What each symbol does to the elements:
w532 ka w2
w532 lu w70
w532 ki w468
w532 ni w235
w532 su w667
w532 ga w917
w999 ka w945
w999 lu w789
w999 ki w355
w999 ni w376
w999 su w409
w999 ga w242
w376 ka w607
w376 lu w968
w376 ki w619
w376 ni w392
w376 su w316
w376 ga w999
w372 ka w840
w372 lu w979
w372 ki w392
w372 ni w261
w372 su w6
w372 ga w968
w199 ka w312
w199 lu w851
w199 ki w927
w199 ni w369
w199 su w466
w199 ga w946
w52 ka w683
w52 lu w777
w52 ki w125
w52 ni w138
w52 su w836
w52 ga w406
w70 ka w793
w70 lu w369
w70 ki w532
w70 ni w800
w70 su w888
w70 ga w927
w355 ka w196
w355 lu w999
w355 ki w851
w355 ni w619
w355 su w40
w355 ga w15
w219 ka w493
w219 lu w917
w219 ki w759
w219 ni w468
w219 su w632
w219 ga w683
w723 ka w465
w723 lu w607
w723 ki w631
w723 ni w242
w723 su w376
w723 ga w196
w468 ka w663
w468 lu w532
w468 ki w406
w468 ni w777
w468 su w171
w468 ga w219
w888 ka w369
w888 lu w758
w888 ki w667
w888 ni w878
w888 su w15
w888 ga w419
w968 ka w818
w968 lu w363
w968 ki w376
w968 ni w372
w968 su w421
w968 ga w789
w818 ka w409
w818 lu w745
w818 ki w607
w818 ni w840
w818 su w363
w818 ga w456
w235 ka w262
w235 lu w800
w235 ki w777
w235 ni w191
w235 su w312
w235 ga w532
w759 ka w54
w759 lu w219
w759 ki w739
w759 ni w406
w759 su w138
w759 ga w22
w280 ka w376
w280 lu w316
w280 ki w351
w280 ni w456
w280 su w840
w280 ga w40
w836 ka w777
w836 lu w75
w836 ki w493
w836 ni w2
w836 su w927
w836 ga w395
w6 ka w979
w6 lu w76
w6 ki w156
w6 ni w22
w6 su w406
w6 ga w421
w2 ka w632
w2 lu w793
w2 ki w663
w2 ni w262
w2 su w70
w2 ga w836
w242 ka w351
w242 lu w987
w242 ki w15
w242 ni w999
w242 su w392
w242 ga w723
w777 ka w921
w777 lu w235
w777 ki w52
w777 ni w632
w777 su w75
w777 ga w468
w945 ka w554
w945 lu w456
w945 ki w196
w945 ni w607
w945 su w789
w945 ga w351
w196 ka w114
w196 lu w945
w196 ki w878
w196 ni w723
w196 su w999
w196 ga w758
w946 ka w667
w946 lu w763
w946 ki w262
w946 ni w199
w946 su w417
w946 ga w793
w667 ka w70
w667 lu w888
w667 ki w171
w667 ni w312
w667 su w763
w667 ga w191
w171 ka w532
w171 lu w667
w171 ki w395
w171 ni w75
w171 su w946
w171 ga w632
w632 ka w917
w632 lu w191
w632 ki w138
w632 ni w171
w632 su w793
w632 ga w777
w607 ka w40
w607 lu w818
w607 ki w723
w607 ni w987
w607 su w968
w607 ga w945
w663 ka w138
w663 lu w2
w663 ki w76
w663 ni w921
w663 su w532
w663 ga w493
w316 ka w968
w316 lu w421
w316 ki w280
w316 ni w156
w316 su w739
w316 ga w409
w392 ka w987
w392 lu w372
w392 ki w554
w392 ni w409
w392 su w156
w392 ga w376
w22 ka w126
w22 lu w683
w22 ki w745
w22 ni w759
w22 su w52
w22 ga w6
w125 ka w22
w125 lu w52
w125 ki w363
w125 ni w284
w125 su w493
w125 ga w849
w417 ka w763
w417 lu w114
w417 ki w800
w417 ni w466
w417 su w196
w417 ga w369
w793 ka w191
w793 lu w98
w793 ki w2
w793 ni w946
w793 su w369
w793 ga w75
w114 ka w15
w114 lu w554
w114 ki w417
w114 ni w465
w114 su w945
w114 ga w553
w312 ka w800
w312 lu w878
w312 ki w75
w312 ni w98
w312 su w851
w312 ga w667
w979 ka w739
w979 lu w284
w979 ki w372
w979 ni w126
w979 su w76
w979 ga w363
w851 ka w878
w851 lu w355
w851 ki w199
w851 ni w553
w851 su w465
w851 ga w763
w76 ka w284
w76 lu w663
w76 ki w6
w76 ni w683
w76 su w468
w76 ga w54
w554 ka w242
w554 lu w392
w554 ki w114
w554 ni w40
w554 su w456
w554 ga w619
w758 ka w553
w758 lu w351
w758 ki w888
w758 ni w196
w758 su w242
w758 ga w466
w631 ka w466
w631 lu w723
w631 ki w98
w631 ni w15
w631 su w619
w631 ga w878
w90 ka w156
w90 lu w849
w90 ki w789
w90 ni w363
w90 su w126
w90 ga w840
w421 ka w363
w421 lu w54
w421 ki w316
w421 ni w6
w421 su w759
w421 ga w261
w921 ka w395
w921 lu w262
w921 ki w683
w921 ni w917
w921 su w235
w921 ga w663
w363 ka w745
w363 lu w125
w363 ki w968
w363 ni w979
w363 su w54
w363 ga w90
w98 ka w419
w98 lu w631
w98 ki w793
w98 ni w763
w98 su w553
w98 ga w312
w126 ka w849
w126 lu w617
w126 ki w261
w126 ni w54
w126 su w683
w126 ga w979
w351 ka w619
w351 lu w280
w351 ki w758
w351 ni w945
w351 su w987
w351 ga w465
w369 ka w98
w369 lu w553
w369 ki w70
w369 ni w417
w369 su w758
w369 ga w199
w553 ka w631
w553 lu w619
w553 ki w369
w553 ni w114
w553 su w351
w553 ga w851
w763 ka w888
w763 lu w15
w763 ki w946
w763 ni w851
w763 su w114
w763 ga w98
w493 ka w52
w493 lu w836
w493 ki w54
w493 ni w663
w493 su w917
w493 ga w617
w261 ka w90
w261 lu w126
w261 ki w409
w261 ni w421
w261 su w22
w261 ga w372
w406 ka w76
w406 lu w468
w406 ki w849
w406 ni w52
w406 su w395
w406 ga w759
w419 ka w199
w419 lu w466
w419 ki w191
w419 ni w888
w419 su w631
w419 ga w800
w75 ka w235
w75 lu w312
w75 ki w836
w75 ni w793
w75 su w199
w75 ga w171
w409 ka w789
w409 lu w261
w409 ki w40
w409 ni w316
w409 su w745
w409 ga w392
w789 ka w456
w789 lu w90
w789 ki w999
w789 ni w968
w789 su w261
w789 ga w987
w619 ka w723
w619 lu w376
w619 ki w553
w619 ni w554
w619 su w280
w619 ga w355
w466 ka w851
w466 lu w465
w466 ki w419
w466 ni w758
w466 su w723
w466 ga w417
w465 ka w355
w465 lu w40
w465 ki w466
w465 ni w351
w465 su w607
w465 ga w114
w284 ka w759
w284 lu w138
w284 ki w979
w284 ni w617
w284 su w663
w284 ga w125
w927 ka w75
w927 lu w199
w927 ki w917
w927 ni w70
w927 su w419
w927 ga w262
w987 ka w280
w987 lu w840
w987 ki w242
w987 ni w789
w987 su w372
w987 ga w607
w262 ka w171
w262 lu w946
w262 ki w921
w262 ni w927
w262 su w800
w262 ga w2
w840 ka w316
w840 lu w739
w840 ki w987
w840 ni w90
w840 su w979
w840 ga w818
w917 ka w836
w917 lu w927
w917 ki w219
w917 ni w532
w917 su w191
w917 ga w921
w54 ka w125
w54 lu w493
w54 ki w421
w54 ni w76
w54 su w219
w54 ga w126
w395 ka w468
w395 lu w171
w395 ki w617
w395 ni w836
w395 su w262
w395 ga w138
w683 ka w617
w683 lu w921
w683 ki w22
w683 ni w219
w683 su w777
w683 ga w76
w191 ka w927
w191 lu w419
w191 ki w632
w191 ni w667
w191 su w98
w191 ga w235
w617 ka w406
w617 lu w395
w617 ki w126
w617 ni w493
w617 su w921
w617 ga w284
w878 ka w417
w878 lu w196
w878 ki w312
w878 ni w631
w878 su w355
w878 ga w888
w745 ka w261
w745 lu w22
w745 ki w818
w745 ni w739
w745 su w125
w745 ga w156
w849 ka w6
w849 lu w406
w849 ki w90
w849 ni w125
w849 su w617
w849 ga w739
w15 ka w758
w15 lu w242
w15 ki w763
w15 ni w355
w15 su w554
w15 ga w631
w156 ka w372
w156 lu w6
w156 ki w456
w156 ni w745
w156 su w849
w156 ga w316
w800 ka w946
w800 lu w417
w800 ki w235
w800 ni w419
w800 su w878
w800 ga w70
w739 ka w421
w739 lu w759
w739 ki w840
w739 ni w849
w739 su w284
w739 ga w745
w40 ka w999
w40 lu w409
w40 ki w465
w40 ni w280
w40 su w818
w40 ga w554
w456 ka w392
w456 lu w156
w456 ki w945
w456 ni w818
w456 su w90
w456 ga w280
w138 ka w219
w138 lu w632
w138 ki w284
w138 ni w395
w138 su w2
w138 ga w52

The rows follow the links: the fewer symbols apart two elements are, the more alike their rows tend to be.

Each row is also shifted at random along 3 hidden directions that mean nothing.

Each row, then its element:
12;-10;4;-8;16;6;-4;-2;-2;-12;-9;-1;-3;3;-7;10;-8;8;-2;-7;11;4;-4;5;-7;5;-8;-1;5;3;9;-3;-15;-5;-2;-13;-2;-8;-2;1;0;4;7;-3;9;5;5;0;7;2;1;0;4;-12 -> w369
10;-43;17;-9;10;-13;2;7;7;-25;-3;-5;-1;10;-26;1;-16;4;-13;0;1;11;-5;-3;-14;-3;-10;11;7;3;14;-6;-12;-9;-8;-18;2;4;2;18;-7;5;0;3;33;6;3;3;-1;33;0;8;-6;-17 -> w878
26;-4;4;-8;17;4;-9;-2;6;-14;-5;-2;1;-2;1;17;-3;12;-8;-9;10;12;3;9;-9;7;1;-3;3;10;5;1;-11;-2;0;-16;-1;-8;-5;-9;-10;4;15;9;13;-12;8;-8;19;4;-3;3;6;-11 -> w888
24;-4;-1;-2;2;5;-5;-8;-4;3;-5;-3;-10;3;-8;-3;6;-2;4;8;10;-6;4;2;-12;0;-10;8;11;-8;-14;4;-3;-4;-3;-3;-13;-5;-5;8;1;-3;3;-3;-12;5;-4;-4;-4;-7;17;4;-7;-7 -> w945
15;-7;4;5;-3;2;14;14;-4;-15;-4;6;-6;8;-7;-11;-21;-6;13;0;-14;-9;-21;-1;22;-3;-8;-1;1;0;19;-9;-9;-10;-2;-11;12;-4;8;19;28;10;-22;-16;7;28;-4;19;-24;10;-6;-7;1;6 -> w262
-28;25;-7;2;3;20;4;6;-6;0;-8;3;-2;2;10;3;2;3;15;-6;-13;0;-16;9;22;1;-7;-6;3;6;5;-4;-8;-2;4;-12;10;-16;-6;-3;25;2;-11;-5;-14;15;-5;1;-4;-16;-2;-9;5;15 -> w191
-32;6;0;2;7;11;-2;-5;-5;4;-4;-4;1;1;-9;6;10;10;-3;4;5;5;3;3;-2;-5;-5;11;7;-2;-9;6;2;-7;1;-13;-5;-13;-9;1;7;-11;0;5;-10;-2;-5;-16;0;-8;19;0;-5;-2 -> w465
-28;-9;-2;0;14;9;-6;-4;1;-10;-4;2;3;0;-10;13;-12;10;1;-16;13;4;-2;2;-3;-1;-10;-2;2;7;7;-1;-10;-4;-1;-14;-5;-4;-4;-7;-2;-2;9;7;6;-2;8;-4;10;-6;5;1;7;-5 -> w312
-66;-15;12;-13;-10;-10;1;3;-5;-1;-1;-2;-19;7;-7;-13;16;-10;2;26;-10;-3;2;6;-17;1;-5;15;14;-6;-11;-2;-6;2;-8;1;1;-1;-5;29;7;6;-8;-13;-1;18;-14;10;-7;17;5;8;-18;-9 -> w392
5;-10;1;8;-4;-9;-2;-12;4;10;14;-4;16;-4;-6;-4;-2;1;-15;1;11;7;12;-13;-12;-7;7;5;-10;-10;-4;2;20;2;1;13;-6;13;0;-8;-26;-14;9;16;5;-21;4;-13;8;4;6;4;-4;0 -> w372
20;-11;-2;-1;10;-14;1;0;10;-14;0;1;6;-1;4;3;-18;-2;-6;-15;5;-3;0;-2;0;5;7;-9;-9;9;14;-1;-4;-4;-1;0;1;9;12;-10;-8;13;1;0;23;-14;14;5;0;7;-17;2;7;-8 -> w836
15;-27;6;-11;-3;-13;-4;3;6;-4;9;-4;-4;3;-11;-3;9;2;-13;10;3;14;14;-3;-22;-3;5;10;7;-2;-9;-1;1;3;-5;2;-5;6;-3;5;-22;-2;14;9;15;-15;-1;-1;8;21;6;14;-10;-9 -> w280
-15;-28;0;5;9;6;2;1;3;-14;0;0;9;3;-23;3;-26;10;-5;-17;8;4;-9;-10;3;-8;-9;4;0;0;16;-8;-7;-12;-1;-15;1;5;2;-2;-4;-3;6;13;15;2;10;1;-3;4;7;2;3;0 -> w667
-54;28;-6;-3;1;10;0;10;1;-4;-2;2;-4;0;18;6;12;5;8;-3;-16;4;-4;18;19;6;7;-10;-1;17;-1;-1;-11;1;3;-12;9;-16;-3;-15;15;9;-4;-1;-8;-5;-4;0;3;-9;-11;-4;5;14 -> w235
50;11;-9;-1;-11;-9;0;1;1;7;5;0;-4;-5;18;-11;7;-12;6;5;-5;-5;7;-1;2;4;12;-7;-4;0;-10;4;6;8;2;18;0;8;5;-9;-5;7;-2;-6;-7;-11;2;5;-5;-3;-7;4;-1;4 -> w849
33;16;-5;5;-19;6;10;4;-5;16;6;7;-1;-3;12;-13;1;-9;14;4;-15;-8;-9;-7;18;-1;3;-6;-7;-5;5;-7;6;10;1;17;17;4;4;3;12;-1;-10;-6;-16;18;-2;17;-11;-8;-11;-6;1;19 -> w76
40;-8;-5;0;-14;-8;6;7;5;0;12;4;7;-3;7;-11;1;0;-1;-2;-10;3;4;-8;5;-4;14;-5;-9;3;3;-6;6;7;1;17;10;14;4;-10;-14;4;0;10;7;-12;4;9;-1;8;-11;4;3;15 -> w759
20;-47;1;2;-1;-27;-1;-5;11;-6;10;-4;10;0;-18;-11;-21;-5;-18;-6;18;-2;14;-28;-19;-8;6;4;-7;-11;1;1;12;-6;0;13;-18;29;13;3;-33;3;9;11;27;-23;17;-1;-8;21;7;14;-6;-14 -> w421
30;2;11;-6;8;3;2;6;-2;-7;-6;-2;-6;5;-4;3;4;1;0;5;-9;5;-9;13;1;3;-10;7;8;4;5;-1;-10;-3;-3;-16;9;-13;-3;12;14;0;-7;-6;2;13;-10;-2;1;5;-2;-5;-2;-5 -> w851
-5;-9;3;7;6;7;-1;-2;-3;-3;-1;-3;3;3;-19;4;-4;6;-5;0;10;3;0;-4;-4;-8;-12;10;5;-5;-6;2;2;-12;0;-11;-12;-4;-7;7;1;-11;0;6;-3;-2;-2;-14;-4;-1;20;1;-7;-3 -> w723
-16;21;9;-11;8;8;-3;5;-7;-4;-16;2;-19;4;8;7;16;0;13;11;-9;-4;-12;24;2;11;-13;1;14;6;-2;1;-17;0;-3;-15;9;-20;-5;17;29;6;-12;-21;-13;25;-15;4;1;-7;-2;-6;-3;-9 -> w417
14;30;2;4;4;21;3;-3;-10;10;-8;-1;0;3;-1;3;14;3;8;4;-2;-3;-9;8;14;-1;-13;7;7;-5;-9;5;2;-4;3;-14;-1;-18;-11;4;25;-11;-11;-4;-27;15;-14;-14;-6;-20;15;-10;-1;9 -> w355
-4;29;-6;4;1;20;8;10;-5;0;-7;6;0;0;14;0;0;2;15;-7;-14;-3;-17;8;28;0;-2;-7;0;6;8;-3;-6;-2;4;-10;14;-16;-4;-3;28;3;-13;-5;-17;17;-9;3;-6;-16;-4;-9;9;16 -> w927
1;22;-10;6;-17;8;7;5;-7;16;3;7;-2;-4;16;-11;4;-9;16;5;-18;-8;-9;-4;18;1;3;-7;-4;-4;2;-4;6;10;4;16;15;1;2;1;13;-2;-10;-8;-19;17;-5;14;-6;-14;-11;-6;9;18 -> w406
17;-3;-5;-2;-8;-16;-1;0;1;1;2;2;-6;-3;9;-11;4;-13;2;5;-1;-8;9;-5;-4;2;8;-2;0;-3;-9;4;5;5;1;16;-8;13;8;1;-7;9;0;-6;1;-9;2;6;-9;5;-3;6;-4;-2 -> w6
4;8;6;1;8;8;3;4;2;-5;1;-1;7;5;-6;8;9;12;-9;4;-3;11;-3;6;6;-3;-2;8;1;4;-1;2;1;-7;2;-17;5;-15;-9;-2;6;-10;-3;11;0;-5;-10;-18;5;4;7;-5;-4;6 -> w15
10;11;-6;9;-2;3;2;-6;-4;9;-4;6;4;-5;4;1;-15;-10;13;-11;4;-16;-10;-8;9;4;-4;-8;-8;-5;14;-2;5;4;-1;12;5;8;8;0;9;-2;-5;-9;-8;17;10;11;-5;-17;-8;-12;10;5 -> w138
4;37;-10;-5;-15;-1;0;3;-3;14;0;2;-11;-6;35;-6;27;-9;15;8;-17;-6;6;13;11;7;13;-12;-4;5;-15;5;2;13;6;17;6;-4;0;-11;8;10;-5;-12;-24;-3;-7;9;1;-14;-12;-2;2;12 -> w22

Start, symbols taken left to right, then the element you end at.
Answers are names.
-1;2;-4;10;3;16;9;7;-5;-8;-5;5;2;5;-10;0;-18;2;10;-9;-6;-3;-18;-4;20;-6;-13;1;1;0;16;-7;-6;-10;-1;-13;9;-4;2;5;20;-1;-9;-2;-4;24;-1;9;-10;-8;2;-7;4;10
ka ka ki ka => w836
10;-19;9;-8;15;-3;-3;5;2;-17;-8;-5;-7;5;-14;5;-7;5;-5;-3;6;6;-5;4;-13;4;-9;4;7;3;11;-2;-13;-7;-5;-18;1;-4;1;10;2;4;1;-3;18;6;1;2;2;13;0;3;-1;-13
ni ki ni => w369
-24;20;5;4;4;15;-2;-1;-5;4;-4;-2;0;2;-2;7;14;9;0;7;-4;6;-4;11;5;-4;-6;8;6;3;-7;3;0;-7;2;-17;0;-18;-13;0;14;-11;-5;3;-15;2;-14;-17;0;-9;13;-5;-3;4
lu ka ni => w40
-6;-8;-3;-2;8;-14;-2;-1;7;-12;-4;0;3;-2;4;4;-18;-2;-5;-14;7;-6;-1;-2;-2;5;6;-12;-7;6;15;1;-4;-2;-1;0;0;9;13;-10;-7;15;2;-3;18;-10;14;4;1;2;-16;1;7;-8
ki ni => w138
-9;10;-1;-4;3;-3;3;11;3;-12;-4;1;-5;1;10;-1;-5;-2;6;-5;-12;-1;-7;9;16;4;5;-7;-4;11;8;-2;-8;-2;0;-7;8;-5;6;-2;13;14;-8;-8;6;0;-1;8;-3;3;-13;0;4;5
ni ni ki => w632
20;-6;-7;10;-11;-1;6;1;0;9;8;5;10;-5;-1;-4;-15;-1;1;-9;-3;-3;-5;-16;10;-5;3;-5;-10;-6;14;-7;9;6;-2;14;10;14;6;-5;-8;-4;2;7;1;8;8;11;-2;-6;-9;-3;8;11
lu ni ki ka => w493
-29;-42;0;4;9;0;2;5;7;-20;5;-3;16;4;-27;0;-30;12;-12;-19;8;10;-7;-15;0;-9;-4;2;-2;3;18;-8;-8;-14;-4;-16;-4;9;3;-2;-12;-1;8;19;26;-6;15;-1;-1;14;4;7;3;-1
lu ka su ga => w851
22;2;-6;9;1;-1;-1;-6;-1;3;-1;5;8;-7;2;0;-21;-6;3;-14;7;-11;-8;-10;6;2;0;-11;-10;-4;14;-2;4;2;2;11;1;12;10;-4;1;1;0;-5;3;5;11;7;-3;-11;-9;-8;10;-1
ni ni => w917
-19;5;-8;1;11;-8;-8;-7;13;-2;4;-1;14;-10;14;16;-6;6;-12;-23;13;4;11;-2;-7;6;15;-17;-16;9;5;5;5;6;5;9;-6;11;8;-33;-27;4;20;16;14;-35;21;-9;21;-9;-13;3;13;-5
su su ki => w262
-23;0;-4;9;-1;-3;2;-4;-1;6;1;4;6;-4;0;0;-17;-7;4;-11;4;-9;-7;-11;4;3;-2;-9;-9;-4;10;-1;5;4;0;12;4;10;7;-3;1;0;2;-4;1;10;10;8;-3;-9;-8;-5;6;1
ga su ga => w468
59;0;-1;-4;1;6;-6;-4;-4;7;-3;-2;-6;2;-6;-1;10;-1;3;7;8;-1;5;0;-9;1;-7;7;6;-7;-12;3;-1;-1;-1;0;-10;-2;-5;4;-1;-3;5;1;-9;3;-2;-3;-2;-5;13;3;-6;-6
su lu ki => w409
-14;-10;-4;-1;-5;-17;-4;-7;6;1;3;-3;-2;-2;5;-10;-1;-8;-2;2;8;-8;13;-9;-9;0;10;-1;-4;-6;-11;4;7;1;0;12;-15;16;7;-3;-14;5;1;-6;5;-13;5;2;-9;5;1;7;-5;-9
su ni ni lu => w836
12;9;-11;-4;-6;-13;-5;-4;4;7;4;-1;-4;-6;18;-3;10;-7;0;1;3;-6;16;-1;-5;3;16;-8;-6;0;-15;7;7;8;4;17;-10;10;5;-14;-12;8;4;-3;-7;-20;3;-1;0;-4;-5;5;-1;-1
su su lu => w532
-3;9;-8;-1;-16;-2;4;4;1;7;10;2;1;-5;15;-8;7;-3;3;1;-15;2;4;-2;6;2;12;-4;-8;2;-2;-5;6;8;3;17;10;6;3;-10;-4;4;0;3;-5;-5;-1;11;3;0;-12;0;2;16
ka ki ka => w421
17;5;11;3;3;10;5;6;-4;-3;-4;-1;0;9;-7;-2;5;3;1;9;-10;5;-11;6;8;-3;-11;9;6;-1;4;0;-2;-8;-1;-16;9;-16;-8;13;18;-8;-13;-4;-1;13;-15;-5;-4;5;7;-8;-5;3
ki lu ka ni => w114
3;-5;-4;5;10;14;0;-2;-5;-5;-8;2;3;2;-11;7;-18;4;8;-12;8;-4;-12;0;9;1;-14;-1;3;-1;13;-5;-8;-6;0;-14;0;-5;1;2;12;-2;1;0;-4;18;7;2;-5;-11;7;-5;6;-1
ki ki ni ni => w171
-14;4;-6;8;-5;2;4;-3;-5;10;1;4;6;-7;4;-2;-15;-4;6;-8;1;-8;-8;-11;7;0;-4;-8;-7;-4;11;-3;8;5;1;13;7;11;6;-3;3;-4;0;-5;-4;9;7;10;-2;-10;-8;-7;7;5
lu lu ki => w836
